Below are the code and all the weights of a small trained network. Each question names an input and a class and asks about switching units off, where a switched-off unit gives its printed mean instead of its output.

import numpy as np


def w(rows, s, z=0):
    codes = np.array(rows[::2]) - 128.0
    scale = np.full(codes.shape[1], s)
    scale[-1] = z or s
    return codes * scale


def norm(h):
    return h / np.sqrt((h * h).mean(-1, keepdims=True) + 1e-5)


def f(y):
    return y / 2 * (1 + np.tanh(0.7978845608 * (y + 0.044715 * y**3)))


def log_softmax(a):
    a = a - a.max(-1, keepdims=True)
    return a - np.log(np.exp(a).sum(-1, keepdims=True))


def net(x, mask):
    res = np.array(x, float).reshape(1, 4) / 4 @ E
    u = 0
    for l in range(2):
        y = f(norm(res) @ A[l][:, :-1].T + A[l][:, -1])
        res = res + np.where(mask[u : u + 16], y, B[l][:, -1]) @ B[l][:, :-1]
        u += 16
    return log_softmax(norm(res)[-1] @ U[:, :-1].T + U[:, -1])


A, B = {}, {}
E = w([
[168,93,108,8,205],'x0',
[120,138,182,188,238],'x1',
[154,51,27,184,155],'x2',
[136,10,209,130,97],'x3',
],0.0015)
A[0] = w([
[130,125,86,80,45,16],'0.n1',
[152,64,42,178,141,18],'0.n2',
[135,42,190,130,111,29],'0.n3',
[140,31,202,132,110,52],'0.n4',
[129,70,169,130,119,59],'0.n5',
[140,113,106,142,130,20],'0.n6',
[154,133,89,74,21,40],'0.n7',
[126,203,238,62,91,1],'0.n8',
[139,146,198,193,250,56],'0.n9',
[98,153,147,254,54,52],'0.n10',
[138,133,134,130,127,110],'0.n11',
[133,242,44,132,167,46],'0.n12',
[137,131,131,128,125,112],'0.n13',
[127,94,112,33,190,8],'0.n14',
[135,56,33,177,144,39],'0.n15',
[123,91,116,25,202,35],'0.n16',
],0.0054,0.00089)
B[0] = w([
[96,97,65,146,164,159],'0.n1',
[93,156,204,140,196,177],'0.n2',
[112,195,102,80,102,183],'0.n3',
[106,216,95,72,94,208],'0.n4',
[114,165,112,99,110,152],'0.n5',
[123,127,143,126,141,110],'0.n6',
[82,92,42,162,178,186],'0.n7',
[81,154,239,178,225,250],'0.n8',
[62,66,12,150,160,246],'0.n9',
[253,138,110,185,104,254],'0.n10',
[128,124,130,127,126,125],'0.n11',
[105,212,123,36,56,208],'0.n12',
[129,126,128,127,130,125],'0.n13',
[196,141,115,190,100,191],'0.n14',
[89,158,212,141,200,189],'0.n15',
[206,145,119,209,96,213],'0.n16',
],0.011,0.0022)
A[1] = w([
[212,95,140,150,103,1],'1.n1',
[112,128,124,129,117,120],'1.n2',
[222,90,146,161,90,2],'1.n3',
[106,122,109,118,148,111],'1.n4',
[189,109,147,158,92,74],'1.n5',
[110,117,185,112,184,85],'1.n6',
[109,133,125,133,100,104],'1.n7',
[95,86,244,127,158,32],'1.n8',
[68,2,54,125,137,32],'1.n9',
[123,123,126,127,135,123],'1.n10',
[131,104,132,131,157,81],'1.n11',
[106,149,126,20,47,21],'1.n12',
[129,128,123,126,137,120],'1.n13',
[192,98,96,102,78,117],'1.n14',
[130,107,121,133,139,85],'1.n15',
[162,121,148,141,107,108],'1.n16',
],0.0093,0.00084)
B[1] = w([
[183,156,107,150,128,213],'1.n1',
[139,125,132,120,135,125],'1.n2',
[202,158,100,156,118,251],'1.n3',
[140,115,128,134,112,152],'1.n4',
[167,133,99,141,147,204],'1.n5',
[107,146,176,159,121,213],'1.n6',
[150,108,131,99,155,124],'1.n7',
[65,167,199,156,142,229],'1.n8',
[75,39,56,156,118,235],'1.n9',
[127,137,131,131,116,127],'1.n10',
[116,165,133,128,82,127],'1.n11',
[118,165,92,5,142,208],'1.n12',
[127,129,132,132,118,134],'1.n13',
[101,129,188,167,155,178],'1.n14',
[124,149,137,121,103,119],'1.n15',
[130,134,96,130,135,142],'1.n16',
],0.021,0.0022)
U = w([
[239,162,93,180,133,174],'0',
[71,162,232,161,145,172],'1',
[125,163,94,6,134,163],'2',
[86,36,49,154,121,158],'3',
[135,116,133,117,109,99],'4',
[158,73,175,98,98,9],'5',
[167,59,188,93,91,2],'6',
],0.011,0.0055)

Each question gives the input, the list of numbers given to net, and the class t.
The units are the neurons (one row each of A and B). Each row of codes is followed by its name. A weight is (code - 128) times the scale printed after its matrix; where a second scale follows, it is the last column's (A, B and U).
mask holds one flag per neuron, layer by layer. A switched-off neuron (its flag False) gives its mean, the last column of its row in B, instead of its output. The means were averaged over made-up inputs and are rounded, as every weight is.
A unit's drop is (log p(t) with every unit on - log p(t) with that unit switched off) / (log p(t) with every unit on - log p(t) with every unit switched off).
The circuit of an input: a set's keep is (log p(t) with only the set's units on - log p(t) with every unit switched off) / (log p(t) with every unit on - log p(t) with every unit switched off). Starting from the 12 units with the biggest drops (on a tie, the unit counted first), units are removed one at a time, each time the one whose removal leaves the highest keep (on an exact tie, the one counted first), for as long as the keep stays at least 0.8.
circuit, biggest first: the units of the circuit, biggest drop first
unit that matters most: the unit with the biggest drop
top k neurons: the k neurons with the biggest drops, biggest first
k most important neurons of layer l: the k neurons of layer l with the biggest drops, biggest first
drop of u: that unit's drop, to one decimal
input [-3,1,-6,-4], class 1: unit that matters most : 0.n8
input [4,5,5,5], class 1: top 2 neurons : 0.n10, 0.n12
input [3,5,4,4], class 3: 2 most important neurons of layer 0 : 0.n9, 0.n8
input [3,5,5,-4], class 1: top 2 neurons : 0.n15, 0.n2
input [-4,3,-5,6], class 2: top 3 neurons : 0.n4, 0.n3, 0.n15
input [4,-2,5,8], class 2: 2 most important neurons of layer 0 : 0.n4, 0.n8
input [2,8,6,-4], class 3: top 2 neurons : 0.n9, 0.n8
input [6,8,6,5], class 3: top 3 neurons : 0.n9, 0.n8, 0.n10
input [-1,-2,8,-7], class 1: circuit, biggest first : 0.n15, 0.n2
input [5,0,-6,1], class 1: top 3 neurons : 0.n8, 0.n10, 1.n8
input [-3,-4,-4,-1], class 1: 4 most important neurons of layer 0 : 0.n8, 0.n9, 0.n16, 0.n14
input [6,-4,-4,8], class 2: 2 most important neurons of layer 0 : 0.n4, 0.n10
input [0,-6,-1,-4], class 3: circuit, biggest first : 0.n7, 1.n9
input [2,0,1,-5], class 2: circuit, biggest first : 0.n12
input [3,5,-6,7], class 2: top 4 neurons : 0.n4, 0.n3, 0.n15, 0.n2
input [-2,8,-6,-1], class 3: top 2 neurons : 0.n9, 1.n9
input [3,5,1,6], class 2: top 2 neurons : 0.n4, 0.n3
input [-5,1,8,7], class 1: top 3 neurons : 0.n15, 0.n2, 0.n12
input [0,6,-2,5], class 3: top 3 neurons : 0.n9, 0.n12, 1.n9
input [4,-7,0,2], class 3: unit that matters most : 0.n7
input [4,-7,4,3], class 3: drop of 0.n10 : 0.1
input [1,2,-3,-8], class 2: drop of 0.n12 : 0.4
input [-3,-5,0,2], class 3: drop of 0.n7 : 0.5
input [-1,-1,1,-4], class 2: drop of 0.n12 : 0.3
